Each row is shifted at random along 5 fixed directions that mean nothing.
Known rows, with every way that one mark hangs from another:
q_293[q_72 q_245[q_156[q_22]]]: -0.45  +0.08  -0.76  +0.13  +1.66  +0.63  -0.97  +0.29  +0.24  +1.74  +1.97  -0.09  +0.36  +1.35  -0.31  +1.12  +0.79  +2.08  -0.57  +0.49  -2.70  -0.13  +0.08  -2.33  +2.17  +0.55  +0.45  +3.72  -0.03  +1.80  +0.35  +0.99  -0.01  -0.79  -0.22  -1.48  -0.96  -0.54  -0.63  -1.00  -1.88
q_404[q_22[q_72[q_587[q_245]] q_710] q_747[q_156]]: -0.48  +0.79  -1.72  +0.08  +0.27  -0.33  -1.35  +0.01  -0.45  +1.40  +2.67  +0.35  +1.67  +1.27  +0.63  +1.55  +0.00  +3.91  +2.70  -2.25  -1.45  -0.64  -0.73  -1.22  +0.57  +0.69  +0.25  +3.36  -2.09  +1.76  -0.25  -0.16  +1.33  +0.89  -0.83  -2.92  -0.76  -0.77  -1.20  -0.66  +0.90
q_710[q_245[q_404[q_747]] q_293]: -2.58  -0.93  +0.50  -0.78  -0.69  -0.78  -0.17  +0.77  +0.37  +3.42  +0.91  +2.89  +1.49  -0.23  +0.12  +0.61  +1.11  +3.53  +0.91  -1.26  +0.73  -0.48  -0.62  +1.23  -2.60  +2.37  +1.58  +1.25  -2.77  +1.84  +0.32  -1.37  +1.05  +0.12  -0.28  -1.68  -2.71  -0.01  -0.84  -0.06  -0.59
q_72[q_156[q_22[q_710] q_747] q_587[q_245]]: +3.48  -0.20  -0.73  +2.85  -0.34  -0.41  +0.02  -0.14  +1.16  -2.08  -0.11  -1.75  -0.14  -1.15  -0.23  -1.36  -0.57  -4.53  +1.92  -4.36  +2.02  -0.54  +0.27  +2.19  -0.52  +0.00  -1.71  -1.13  +3.27  -0.93  +0.38  +1.16  +2.04  +0.85  -0.43  -0.38  +0.45  -0.57  -2.27  +0.61  +3.26
q_587[q_245[q_156[q_22] q_293[q_72 q_747]]]: -1.09  -1.53  +0.33  -0.19  -1.63  -1.60  +0.71  +2.22  +2.18  +2.84  +2.08  +0.69  +0.25  -0.16  +0.44  +0.61  +1.43  +3.24  +1.71  -3.93  -0.87  -0.21  -0.47  +1.48  -3.78  +2.87  +0.02  +2.85  -0.83  +0.82  -0.43  -1.65  +2.96  +1.10  +0.29  -1.66  -3.09  +0.59  -2.38  -0.58  +1.50
q_293[q_72 q_747[q_710[q_22]]]: +3.61  -0.89  +0.23  +1.76  +0.32  +1.61  -0.47  -0.38  -0.58  -2.28  -1.16  -2.10  -1.33  -0.32  -0.75  -1.25  +0.45  -3.36  -0.94  -0.50  -1.13  -0.09  +0.87  +0.69  +1.52  -1.60  -1.74  -1.10  +4.02  -0.62  +1.66  +1.94  -0.41  +0.48  +0.13  +0.21  +1.67  -1.15  -0.46  +0.31  +0.24
q_587[q_710[q_22 q_245[q_72 q_404] q_293]]: +0.18  -0.29  +0.80  +0.75  -1.02  +0.21  +0.11  +0.51  +0.67  +0.81  -0.17  +0.61  -0.79  -0.95  -1.04  -0.57  +0.65  -2.03  +0.34  -1.62  +1.32  -0.42  +0.84  +2.89  -3.28  +0.21  -0.04  -1.63  +2.15  -0.40  +1.04  +0.08  +0.23  +0.41  +0.12  +1.52  -0.58  +0.31  -1.02  +1.55  -0.22
q_293[q_22[q_710] q_747]: -0.03  -0.14  +2.35  +0.14  -0.66  +1.09  -0.94  +0.35  +0.58  +0.04  -0.58  +0.65  -0.78  +0.12  -0.82  -0.77  +0.94  -1.80  -0.43  -0.81  +0.17  -0.79  +1.12  +2.31  -1.47  -0.49  -0.54  -2.10  +1.42  -0.06  +2.12  -1.01  +0.65  +0.46  +0.10  -0.79  -0.70  +0.30  -0.77  +0.41  +0.59
q_587[q_245[q_72 q_293[q_22] q_404] q_710]: +2.37  +1.02  -0.31  +0.74  -0.35  -0.21  +0.51  +2.45  +0.45  +1.32  +2.37  -2.78  -1.68  +1.02  -1.61  +1.46  -0.14  -0.73  +0.22  -0.01  -2.60  -0.13  +0.36  -0.64  -0.71  -1.27  -0.92  +2.30  +1.64  +1.50  +1.52  +0.13  +0.58  +0.13  +0.39  +0.33  +0.38  -1.04  -1.40  -0.06  -0.79
q_245[q_72[q_156 q_587] q_404[q_747[q_22 q_710]]]: +3.01  +1.13  -2.13  +0.83  -0.35  -1.87  -0.63  -1.04  -1.21  -0.96  +0.66  -0.83  +1.50  -0.88  +1.18  +0.68  -0.71  +1.03  +2.90  -3.17  +0.14  +0.77  -1.18  -2.51  +0.56  +1.13  -1.54  +1.66  +0.21  +0.58  -1.00  +1.55  +0.46  +0.29  -0.73  -1.49  +1.83  -2.36  -1.69  -1.44  +0.70
q_710[q_245 q_293[q_22 q_72]]: -0.79  -1.73  -1.17  -0.14  +0.74  +0.13  -0.14  -0.37  -0.57  +1.47  +0.16  +1.30  +1.66  -0.29  +1.15  +0.16  +0.60  +2.32  +0.68  -0.52  -0.90  +0.09  -0.47  -0.54  -0.23  +1.64  +0.95  +2.49  +0.14  +1.09  -0.65  +0.51  +0.08  -0.05  +0.13  -0.55  -0.63  -0.31  -0.95  -0.97  -1.45
q_710[q_245[q_156] q_293[q_22[q_72]]]: -6.63  -0.69  +1.78  -5.01  -1.65  -1.03  +0.47  +1.35  +0.01  +5.68  -1.04  +4.22  +2.55  -1.35  +0.82  +1.37  +0.26  +4.24  +1.23  +2.34  +2.96  -3.04  +0.36  +3.62  -5.96  +2.42  +2.55  -2.95  -6.05  +1.49  +0.96  -5.60  +0.79  +1.20  +0.45  -2.68  -3.42  +2.26  +0.33  +0.23  -0.02
q_72[q_245[q_156] q_587]: -1.98  +1.35  -1.27  -1.53  +0.28  -1.56  -0.89  -1.21  -1.16  +2.82  +0.59  +1.36  +2.81  -0.04  +1.29  +1.40  -0.85  +2.24  +2.25  -0.55  +0.93  -0.67  -0.12  -1.74  +0.31  +1.22  +0.74  +1.15  -3.69  +2.21  -0.70  -0.85  -0.16  -0.68  -0.30  -2.16  -1.10  -1.50  -0.64  -0.96  -0.27
q_710[q_22 q_245[q_72[q_587] q_156[q_404]] q_293[q_747]]: +5.84  -2.83  -2.50  +0.20  -1.75  -1.47  +3.53  +1.32  -0.18  +0.00  -1.10  -4.57  -0.42  -3.88  +0.01  +0.28  -1.60  -1.48  +0.57  -0.26  +0.16  -0.57  -0.17  +1.33  -0.80  -0.20  -1.81  -0.48  +0.00  +0.79  +1.58  +1.00  +1.03  +1.25  +0.52  -1.08  +1.85  -0.39  -0.51  +0.29  +2.07
q_22[q_72[q_587] q_710[q_245[q_293[q_747] q_404]]]: -3.09  +0.39  +2.47  -3.30  -1.25  -0.01  -1.51  -1.50  +0.55  +1.07  -2.71  +3.55  +0.63  -1.21  -0.76  -0.12  +0.28  -0.70  -0.09  +0.88  +3.85  -0.59  +1.12  +2.38  -3.55  +2.04  +0.91  -4.53  -2.08  -0.38  +1.46  -2.62  -2.08  -0.62  +0.79  -0.57  +0.45  -0.07  -0.24  +0.72  +0.12
q_710[q_245 q_293[q_22 q_72 q_747]]: +1.73  -2.56  +0.37  -1.38  -0.48  +0.51  +1.53  +2.29  -0.87  +1.52  -1.26  -2.33  -0.51  -1.56  -0.53  +0.32  -0.85  -0.42  -1.13  +3.69  -0.58  -2.25  +0.81  +2.45  -0.66  -1.89  -0.16  -1.78  -1.06  +1.51  +2.63  -1.83  +0.76  +1.48  +1.18  -1.69  +0.31  +0.41  +1.03  -0.06  +0.54
q_72[q_156[q_747] q_245[q_293] q_587]: -1.44  -0.11  -2.75  -1.83  +0.48  -2.59  +0.46  +0.69  -1.04  +3.76  +1.43  +0.55  +4.51  -1.05  +2.06  +2.78  -1.53  +5.97  +3.21  -0.48  -0.22  -0.61  -1.36  -3.63  +0.72  +2.43  +1.00  +4.72  -6.25  +3.48  -1.51  -1.20  +1.11  -0.41  -0.31  -4.08  -1.39  -1.32  -0.82  -2.26  -0.22
q_293[q_245[q_404] q_747[q_156 q_710]]: +1.82  +0.24  -1.39  +0.52  +1.98  +0.33  -1.90  -2.22  -1.03  +0.07  -0.25  +0.36  +0.64  +0.84  +0.34  +0.29  +0.03  -0.93  +0.12  -1.43  -1.16  +1.32  -0.52  -3.61  +1.91  +1.19  -0.28  +1.84  +2.28  +0.63  -0.82  +2.53  -1.10  -1.53  -1.03  -0.22  +1.62  -2.47  -1.33  -0.73  -2.51
q_156[q_22 q_404[q_72] q_747[q_710]]: +0.58  -0.80  -0.94  -0.93  +0.09  -1.03  +1.61  +1.09  -0.44  -0.16  -1.71  +0.77  +2.52  -1.58  +1.00  -0.27  +0.30  +1.95  +1.26  +0.40  +1.94  -0.48  -2.48  -0.51  -1.48  +3.91  +0.30  +0.02  -0.88  +0.65  -0.66  -0.80  +0.23  +0.84  -0.63  -3.14  +1.08  -1.44  -1.67  -1.92  -0.59
q_747[q_22 q_156[q_404] q_710[q_293[q_245[q_72]]]]: +0.11  +0.48  -0.97  +1.41  +2.29  +1.11  -2.48  -0.97  -0.42  +0.45  +1.40  +0.70  +0.35  +1.74  +0.09  +0.40  +0.65  +0.37  +0.62  -0.95  -1.70  +0.61  -0.28  -2.90  +1.33  +0.66  +0.25  +2.79  +3.29  +0.09  -0.89  +2.36  -0.49  -0.96  -0.99  +0.18  +0.56  -0.76  -1.60  -0.74  -3.24
q_245[q_156[q_22] q_293[q_72[q_587[q_710]]] q_404]: +1.51  +1.68  -0.12  -2.48  +1.00  +0.59  +0.33  +0.45  -0.50  +0.96  -1.28  -2.39  -1.13  -0.65  -2.21  +1.49  -1.58  -3.12  -1.49  +5.49  +0.60  -1.82  +1.08  -1.09  +0.44  -2.01  -0.45  -3.04  -1.03  +0.33  +2.65  -0.64  -2.39  -0.57  +0.51  -0.56  +3.00  -0.82  +0.81  +0.69  -1.83
q_22[q_710[q_245[q_404[q_747]] q_293[q_72[q_156 q_587]]]]: -3.04  +0.72  +1.20  -0.03  +1.32  +1.12  -3.67  -2.11  +1.31  +0.65  +0.77  +3.98  +0.57  +0.55  -0.97  -0.19  +1.05  +0.95  +0.00  -1.14  +1.46  -0.32  +1.56  +0.27  +0.30  +0.53  +1.20  -0.02  -0.81  -0.41  +0.20  +0.40  -0.99  -1.01  -0.11  -0.21  -1.14  +0.10  +0.22  +1.20  -0.92
q_72[q_156[q_404[q_747[q_710[q_22 q_245[q_293]]]]] q_587]: +0.13  -0.16  -0.20  +0.14  -0.06  -0.51  -0.70  -0.30  -0.26  +1.13  -0.26  +1.07  +1.23  -1.62  -0.23  +0.41  -0.96  -0.91  +1.83  -0.91  +2.49  -1.55  +0.28  +1.14  -1.17  -0.17  +0.25  -1.82  -1.19  +0.23  +0.91  -0.32  +0.98  +0.16  -0.29  -1.05  -0.25  +1.03  -0.49  +0.50  +0.63
q_587[q_710[q_22 q_245[q_72 q_156[q_404 q_747]] q_293]]: +0.83  -1.51  -0.42  +1.20  -0.07  +0.11  +0.91  +1.78  +1.79  +1.50  +1.35  -0.34  -0.56  -0.87  -0.97  +0.28  +1.03  +0.74  +0.13  -2.20  -0.62  -0.10  +0.14  +0.84  -1.88  +1.40  -0.02  +2.07  +1.14  +0.09  +0.16  +1.02  +1.27  +0.25  -0.35  -0.19  -1.51  +0.67  -1.15  +1.21  -0.66
q_72[q_156 q_587[q_245[q_293[q_22]]]]: +0.10  +0.44  -0.89  +0.34  -0.37  -1.45  -0.39  -0.01  -0.07  +1.67  +1.18  -0.03  +1.22  -0.68  +0.54  +0.57  -1.02  -0.63  +2.65  -2.00  +1.03  -1.24  +0.19  +0.82  -1.44  -0.31  -0.04  +0.05  -0.85  +0.90  +0.12  -0.74  +1.79  +0.52  +0.07  -0.74  -0.80  +0.05  -1.55  -0.37  +1.53
q_22[q_72[q_245[q_293]]]: +0.77  -0.53  -2.70  +0.78  -0.20  -0.88  -0.27  -2.47  -0.48  -1.25  -0.40  +0.94  +2.90  -0.10  +1.92  -0.11  +0.68  +1.33  +2.11  -4.27  -0.84  +2.50  -1.47  -2.71  +0.74  +3.85  -0.28  +4.56  +1.48  +0.67  -1.51  +2.26  -1.47  -1.15  -0.31  +0.04  +0.89  -2.70  -3.07  -1.90  +0.05
q_72[q_245[q_156[q_404] q_293[q_22 q_747[q_710]]] q_587]: +2.71  +0.63  +0.88  +1.98  +0.47  +0.43  -1.88  -0.03  +1.04  -0.65  +1.58  -1.27  -1.76  +0.62  -1.65  +0.25  -0.15  -2.92  +0.56  -1.86  -0.88  -0.27  +1.39  -0.49  +1.27  -2.12  -1.38  +0.12  +2.65  +0.04  +1.66  +1.35  +0.98  -0.80  +0.32  +0.02  +0.70  +0.24  -1.22  -0.11  +0.04
q_72[q_156[q_22 q_404] q_245[q_293] q_587[q_710]]: -0.28  +1.83  +0.45  +2.43  +1.34  +0.05  -2.20  +0.19  +1.61  +0.29  +2.60  +0.63  +0.53  +0.66  -1.09  +0.18  -0.36  -1.55  +1.85  -2.31  +0.89  -0.96  +0.99  -0.27  +0.84  -1.09  -0.09  +1.39  +1.15  +0.42  +0.18  +0.70  +1.47  -0.81  -0.32  -0.27  -1.09  +0.45  -1.59  +0.10  -0.32
q_710[q_22 q_293[q_245 q_747]]: +1.27  -2.30  +0.68  +1.69  -0.89  +0.20  +0.29  +1.22  +0.58  +0.88  +0.69  -0.11  -0.51  -0.89  -0.33  -0.67  +0.87  -0.34  +0.28  -2.57  -0.68  -0.60  +0.34  +2.83  -1.58  -0.16  -0.21  +0.14  +1.48  +0.71  +1.43  +0.19  +2.35  +0.96  +0.24  -0.50  -1.58  +0.88  -1.16  +0.13  +1.16
q_404[q_72[q_587] q_747]: -1.79  +1.41  +1.07  -0.06  -0.09  +0.19  -2.06  +0.01  -0.15  +0.83  +1.31  +1.60  +0.53  +0.90  -0.55  -0.24  +1.03  +2.44  +0.45  +0.22  +0.46  -1.31  +0.48  +1.18  +0.35  -0.40  +0.54  -0.50  -2.65  +1.30  +1.00  -1.06  +0.10  +0.85  +0.02  -2.50  -1.41  -1.39  +0.30  -0.24  +0.91
q_293[q_22 q_72[q_156[q_404] q_587] q_245 q_747[q_710]]: -3.63  +0.33  +2.53  -0.34  +0.48  -1.08  -2.92  +1.04  +1.48  +2.49  +2.43  +4.02  +1.48  +0.20  +0.80  +0.16  +0.60  +4.63  +2.07  -1.98  +1.38  -1.55  +0.72  +0.92  -1.30  +1.29  +0.89  +0.65  -2.40  +1.21  -1.35  -2.51  +3.28  +0.62  +0.27  -3.28  -3.09  +1.19  -0.57  -1.48  -0.09
q_293[q_22[q_710] q_245]: -0.27  +0.18  +0.08  -1.47  +0.60  +0.55  -0.68  -1.45  -1.55  +0.28  -2.26  +1.38  +1.22  -0.27  +0.34  +0.00  -0.44  -2.12  -0.05  +1.23  +1.14  -0.42  -0.07  -0.19  -0.55  +0.86  +0.52  -2.23  +0.67  +0.44  +1.05  -0.55  -1.41  -0.61  -0.03  -0.43  +1.42  -0.62  -0.77  -0.71  -0.98
q_710[q_22[q_72] q_293]: +3.34  -1.45  -3.52  +1.44  +1.41  +1.31  +0.98  -1.43  -1.36  -1.56  -0.32  -2.16  +1.22  -0.63  +0.29  +0.23  +0.30  +0.02  -0.34  -0.10  -3.15  +1.24  -0.97  -2.95  +3.37  +0.43  -0.54  +4.03  +2.36  +0.85  +0.69  +4.03  -2.03  -0.72  -0.55  +0.09  +2.43  -1.81  -1.18  -0.62  -1.74
q_293[q_22 q_72[q_156] q_245 q_747]: +3.06  -1.54  -0.20  -0.42  -0.06  -0.26  +0.44  +0.43  -0.78  -0.67  -1.46  -2.02  +0.13  -1.73  +0.15  -0.46  -1.17  -2.19  -0.47  +1.38  +0.14  -1.40  +0.54  +1.21  +0.65  -1.30  -1.03  -1.79  +0.31  +0.74  +1.60  -0.64  +0.78  +1.08  +0.73  -1.59  +1.34  -0.58  +0.20  -0.84  +1.84
q_156[q_404[q_72[q_587[q_710]]]]: +0.65  +1.69  -0.67  +0.73  +1.10  +0.29  -0.61  +0.88  -0.12  +0.35  +1.56  -0.94  +0.72  +0.70  -0.45  +0.28  -0.25  +1.70  +0.40  +1.24  -0.64  -0.85  +0.15  -1.15  +2.12  -0.71  -0.18  +1.87  -1.01  +1.79  +0.28  +0.32  -0.19  +0.29  -0.33  -2.19  +0.16  -2.33  -0.16  -0.41  -1.08
q_156[q_404[q_22[q_710]] q_747]: -1.85  +0.78  +3.55  +1.16  +0.59  +2.23  -2.13  +0.64  +1.92  -0.15  +0.61  +2.26  -1.21  +1.33  -2.71  -1.14  +2.10  -1.94  -1.35  +0.33  +1.16  -1.34  +0.95  +2.61  -0.73  -0.23  +0.75  -2.17  +1.41  -0.39  +2.81  -0.51  +0.28  -0.14  -0.49  -1.11  -1.50  +1.08  -0.75  +0.90  -0.53

Rows:
-1.18  -0.06  +0.63  +1.21  -0.03  +0.39  -2.35  -0.01  +0.76  +1.18  +1.78  +1.92  -0.16  +0.39  -0.39  -0.63  +0.71  +0.72  +1.88  -2.89  +1.04  -1.61  +0.96  +2.94  -2.45  -0.85  +0.67  -0.96  +0.13  -0.34  -0.14  -0.61  +2.13  +1.59  -0.20  -0.46  -1.76  +0.56  -0.43  +1.22  +1.12 -> q_404[q_22 q_72[q_587[q_710[q_245 q_293[q_747[q_156]]]]]]
+1.71  -0.89  +1.30  +0.27  +0.40  +2.11  -0.20  -0.27  +0.37  -1.52  -1.88  -0.16  -1.12  -0.65  -2.18  -1.11  +0.56  -4.18  -1.84  +1.94  +0.87  -0.98  +0.50  +1.90  -0.37  -0.93  +0.02  -3.27  +2.21  -0.85  +3.41  +0.46  -1.21  -0.02  +0.00  -0.10  +1.82  +0.31  -0.35  +0.92  -0.44 -> q_156[q_404[q_22[q_710[q_293[q_747]]]]]
+1.42  -0.51  +0.53  +1.16  -1.17  -0.69  +1.29  +2.92  +0.67  +0.81  +0.96  -0.89  +0.53  -0.39  +0.08  -0.02  +0.44  +1.41  +1.49  -1.70  +0.17  -1.09  -1.03  +1.55  -1.46  +1.16  -0.85  +0.85  +0.03  +1.38  +1.06  -1.10  +2.94  +1.47  -0.62  -3.08  -1.46  -0.05  -1.80  -0.95  +0.98 -> q_156[q_22 q_404[q_747[q_710]]]
-3.20  +0.58  +1.49  -1.74  +1.77  +0.78  -3.12  -1.84  +0.06  +1.98  +0.42  +4.11  -0.20  +0.14  -1.80  +0.56  +1.04  +0.71  -1.12  +2.05  +1.35  -1.16  +0.87  -0.06  -0.18  +0.06  +2.07  -2.35  -2.17  +0.03  +1.06  -0.08  -1.58  -1.12  +0.35  -0.44  +0.01  +0.91  +0.95  +0.55  -2.19 -> q_710[q_22 q_293[q_72[q_587] q_245[q_156 q_404[q_747]]]]
-1.47  +1.15  -0.84  +0.73  +2.80  +1.53  -2.43  -2.28  -1.05  +0.87  +0.74  +2.21  +1.00  +0.72  -0.47  +0.26  +0.45  -0.29  +0.33  -0.08  -0.27  -0.09  +0.42  -2.10  +1.39  -0.46  +1.25  +0.69  +0.81  +0.06  -0.56  +2.32  -1.71  -1.44  -0.59  +0.82  +0.52  -0.67  -0.34  +0.67  -3.48 -> q_72[q_587[q_710[q_22 q_293]]]
-0.47  -0.04  +0.09  -3.24  -0.58  -0.05  +0.59  +1.33  -0.82  +2.99  -1.00  -1.67  +0.24  -0.50  -0.43  +1.53  -0.61  +1.03  -0.85  +3.89  -0.76  -1.53  +0.61  -0.32  -1.21  -0.31  -0.04  -1.03  -3.26  +1.48  +2.01  -2.20  -1.09  +0.51  +0.19  -2.23  -0.04  -1.04  +0.66  +0.10  -0.40 -> q_245[q_72 q_293[q_747[q_156]]]
+2.67  -1.65  -1.41  +0.38  +1.67  +1.03  -0.32  -0.93  -0.87  -1.06  -1.46  -0.90  +0.25  -1.51  -0.29  -0.41  -0.79  -2.71  -0.80  +0.62  -0.34  -0.57  +0.58  -0.34  +1.15  -1.10  -0.29  -0.66  +1.95  -0.51  +0.52  +1.63  -0.78  +0.07  +0.27  +0.50  +2.10  -0.56  +0.28  +0.56  -0.47 -> q_587[q_710[q_22 q_293[q_72[q_156] q_245 q_747]]]
+0.71  +0.83  +0.66  -0.39  +0.52  +1.28  -1.48  -1.56  -0.67  -0.71  -1.29  +1.00  -0.42  +0.56  -1.61  +0.31  +0.69  -2.80  -0.79  +0.63  +0.08  +0.48  -0.24  -1.08  -0.24  +0.26  +0.03  -1.45  +1.71  -0.49  +2.31  +0.97  -2.36  -1.22  -0.40  +0.44  +2.20  -0.74  -1.17  +0.14  -1.59 -> q_245[q_293 q_404[q_747[q_22[q_710]]]]
-0.97  -1.10  +1.34  +0.33  +0.48  +0.73  -1.88  -2.98  +0.11  -1.15  -2.17  +3.85  +0.33  -0.78  +0.00  -2.28  +1.86  -3.07  -0.16  -2.40  +2.27  +0.57  -0.10  +1.72  -2.52  +1.98  +0.77  -3.17  +2.96  -1.97  -0.11  +0.96  -1.06  -0.56  +0.00  +1.42  +0.62  -0.16  -1.66  +0.18  -0.56 -> q_710[q_293[q_22 q_747]]
-0.83  +1.38  +0.92  +0.52  -0.99  -0.59  -0.89  +0.61  +0.77  +2.26  +1.56  -0.39  -0.64  +0.63  -0.68  -0.07  -0.12  -1.44  +1.25  -1.55  +1.19  -1.83  +1.52  +2.93  -1.55  -1.26  -0.33  -1.58  -0.72  +0.94  +1.23  -1.41  +1.71  +0.84  +0.01  -0.95  -2.46  -0.44  -0.78  +1.14  +2.05 -> q_72[q_587[q_245[q_156]]]
+1.72  -0.54  -3.46  +0.24  -0.02  -2.40  +1.24  +1.25  -1.26  +1.24  +1.75  -1.48  +3.62  -1.40  +2.36  +1.50  -1.01  +5.76  +3.44  -1.72  -1.11  -0.53  -2.12  -2.55  +1.23  +1.73  -0.43  +4.82  -3.70  +2.79  -1.56  +0.08  +2.31  +1.49  -0.77  -4.47  -0.26  -1.99  -1.20  -2.49  +1.17 -> q_404[q_72[q_156[q_747[q_22]] q_587]]
+5.19  -0.80  -1.43  +2.52  -0.65  +0.95  -0.13  +0.24  -0.34  -2.96  +0.60  -2.75  -1.28  -0.16  -1.12  -0.53  -0.16  -1.74  +0.39  -1.41  -1.42  -0.38  +0.10  +1.37  +1.59  -2.01  -1.39  +0.16  +2.30  +0.20  +2.71  +1.79  +0.63  +1.50  +0.29  -0.77  +2.26  -0.99  -0.64  -0.23  +2.76 -> q_404[q_22[q_710[q_293[q_245]]] q_72[q_587] q_747]
-0.36  +0.62  +0.46  +0.53  -0.17  +0.27  -1.35  -1.06  -0.65  +0.61  +0.03  +0.50  -0.08  -0.51  -0.54  -0.46  +0.13  -1.63  +0.50  -0.34  +1.33  -0.83  +1.21  +1.72  -0.33  -0.89  +0.09  -2.01  +0.44  +0.44  +0.97  +0.47  -0.47  -0.04  +0.29  +0.29  -0.36  -0.28  -0.17  +0.63  +0.32 -> q_710[q_22 q_245[q_72[q_587]]]
-0.47  +0.75  -1.64  +0.09  +1.49  +0.29  -1.15  -1.28  -1.18  +0.95  +0.40  +1.37  +2.09  -0.21  +0.04  +0.97  -0.16  +0.98  +1.01  +0.10  -0.08  -0.46  -0.26  -2.04  +1.30  +0.27  +0.85  +1.71  -0.47  +1.25  +0.14  +1.30  -0.90  -0.69  -0.88  -0.49  +0.32  -0.77  -0.23  -0.08  -2.09 -> q_747[q_710[q_22 q_245[q_404[q_72[q_156]]]]]
-1.23  -0.54  -2.07  -0.54  -0.30  -0.87  +0.30  -1.46  -0.34  +1.54  -0.23  +2.11  +2.68  -0.94  +1.77  +0.49  +0.50  +2.08  +2.25  -3.88  +0.40  +0.77  -0.83  -0.66  -2.11  +3.55  +0.49  +2.33  -0.17  +0.43  -1.78  +0.65  -0.09  -0.17  -0.79  -0.19  -0.95  -0.65  -1.91  +0.16  -0.49 -> q_587[q_710[q_22[q_72] q_245[q_156]]]
+0.97  +0.02  -2.06  -0.17  +1.48  -1.00  -1.29  -0.93  -2.28  +0.62  +0.54  +0.14  +1.93  +0.40  +1.78  +0.89  -0.67  +2.28  +2.38  -1.23  -0.85  +0.35  -1.27  -3.14  +1.28  +1.15  -0.06  +2.38  -0.04  +1.33  -2.28  +0.80  +0.17  +0.02  -0.01  -1.66  +1.50  -2.44  -1.26  -2.04  -1.22 -> q_293[q_72[q_587[q_245]] q_747[q_22 q_710]]
+4.23  -0.49  -2.94  +0.44  -0.01  -1.21  +1.83  +0.92  -0.25  +0.20  +0.38  -3.48  -0.01  -1.11  +0.26  +1.04  -1.41  -0.71  +1.68  -0.73  -0.61  -0.28  -0.71  -1.27  +0.19  +0.30  -1.44  +1.61  +1.30  +0.74  +0.03  +1.18  +0.79  +0.58  +0.00  -0.80  +2.15  -1.47  -1.58  -0.56  +0.02 -> q_747[q_710[q_293[q_72[q_587[q_245[q_156[q_22] q_404]]]]]]
+1.42  +1.08  -3.68  +0.91  +1.99  -0.54  -2.20  -3.17  -1.82  -0.98  +2.04  +1.09  +2.29  +0.97  +0.47  +1.18  +0.35  +2.62  +1.89  -2.06  -1.92  +1.15  -1.71  -4.98  +3.97  +0.97  +0.69  +4.48  -1.31  +1.54  -0.95  +3.33  -1.48  -1.10  -0.66  -1.35  +1.90  -2.60  -0.95  -1.93  -0.64 -> q_404[q_22 q_72[q_245[q_156] q_587] q_747]
-1.44  -0.30  -1.64  -3.06  +0.30  -1.19  +0.54  -0.48  -2.17  +1.61  -1.59  +1.52  +4.04  -0.85  +2.46  +1.47  -1.02  +3.48  +1.97  +1.20  +0.35  -0.24  -1.36  -2.51  -0.18  +2.88  +0.81  +1.67  -2.96  +2.07  -0.95  -1.74  -0.86  -0.13  +0.11  -2.66  +0.83  -1.36  -0.86  -2.49  -1.15 -> q_293[q_22[q_710] q_72[q_245]]
-2.59  +1.78  +2.71  -1.40  +1.47  +1.49  -3.58  -0.74  +0.09  +0.92  +0.07  +2.28  -1.02  +1.34  -1.82  +0.30  +0.54  -1.18  -0.88  +2.23  +1.20  -1.91  +1.90  +0.78  +0.18  -1.27  +0.72  -3.70  -0.45  -0.08  +1.58  -1.26  -0.87  -0.58  +0.43  -1.20  +0.00  +0.62  +0.76  +0.31  -1.00 -> q_293[q_22[q_72[q_587]] q_245[q_156[q_747[q_710]]]]
+0.60  -0.93  -1.06  +0.43  +0.80  +0.39  +0.34  +0.15  +0.48  +0.75  -0.12  +0.22  +0.56  -0.19  -0.01  +0.32  +0.97  +0.18  +0.54  -1.80  -0.55  +0.16  -0.80  -1.18  -0.92  +2.18  -0.02  +1.47  +1.43  -0.29  -0.12  +1.28  +0.28  -0.31  -0.88  -0.80  -0.15  -0.26  -1.73  -0.05  -1.37 -> q_245[q_156[q_22 q_747[q_710[q_293]]]]
+0.13  +0.93  -0.82  +1.06  +0.78  -0.70  -2.14  -2.03  -0.23  +0.27  +1.87  +2.43  +0.44  +0.86  -0.93  +0.41  +1.00  -0.05  +1.56  -2.77  +0.30  +0.85  -1.33  -1.47  -0.31  +1.40  +1.09  +1.26  +0.19  +0.51  -0.06  +1.80  -0.41  -1.07  -0.30  +0.20  +0.85  -1.07  -2.12  -0.79  -0.62 -> q_72[q_587[q_245[q_293 q_404[q_22 q_747]]]]
-2.22  +0.60  -0.33  -1.02  +1.76  +0.31  -2.30  -3.01  -0.02  +0.10  -1.16  +3.54  +1.29  +0.02  +0.17  -0.42  +0.37  -1.32  +0.95  -0.50  +2.66  +0.02  -0.21  -0.77  -1.15  +2.30  +1.27  -1.54  +1.11  -1.52  -1.20  +0.60  -1.96  -1.05  -0.24  +0.54  +1.42  -0.40  -1.45  +0.21  -1.90 -> q_747[q_22[q_710[q_293[q_72[q_587[q_245[q_156[q_404]]]]]]]]
+0.65  -0.50  +0.18  -0.27  -0.33  +0.61  +0.21  +0.65  -0.76  -0.13  -0.66  -1.06  +0.49  -0.44  -0.40  +0.02  -0.45  -1.30  +0.21  +1.71  -0.04  -1.55  +0.61  +1.68  +0.15  -1.43  -0.19  -1.07  +0.28  +1.09  +2.33  -0.93  -0.13  +0.67  +0.67  -0.88  +0.60  -0.03  -0.29  -0.50  +0.73 -> q_710[q_293[q_22[q_72[q_245]]]]
-1.35  +1.38  +0.88  -0.27  +0.95  +1.55  -2.11  -0.36  +1.97  +1.05  +2.32  +1.56  -1.34  +2.08  -2.78  +1.66  +2.55  +1.53  -1.51  -0.35  -2.85  +1.20  +0.39  -3.03  +0.31  +1.44  +0.68  +3.27  +0.39  +0.16  +1.88  +1.68  -1.99  -1.99  -0.56  -0.06  -0.28  -0.07  -1.11  +0.36  -2.86 -> q_245[q_72 q_156[q_747] q_293 q_404[q_22[q_710]]]
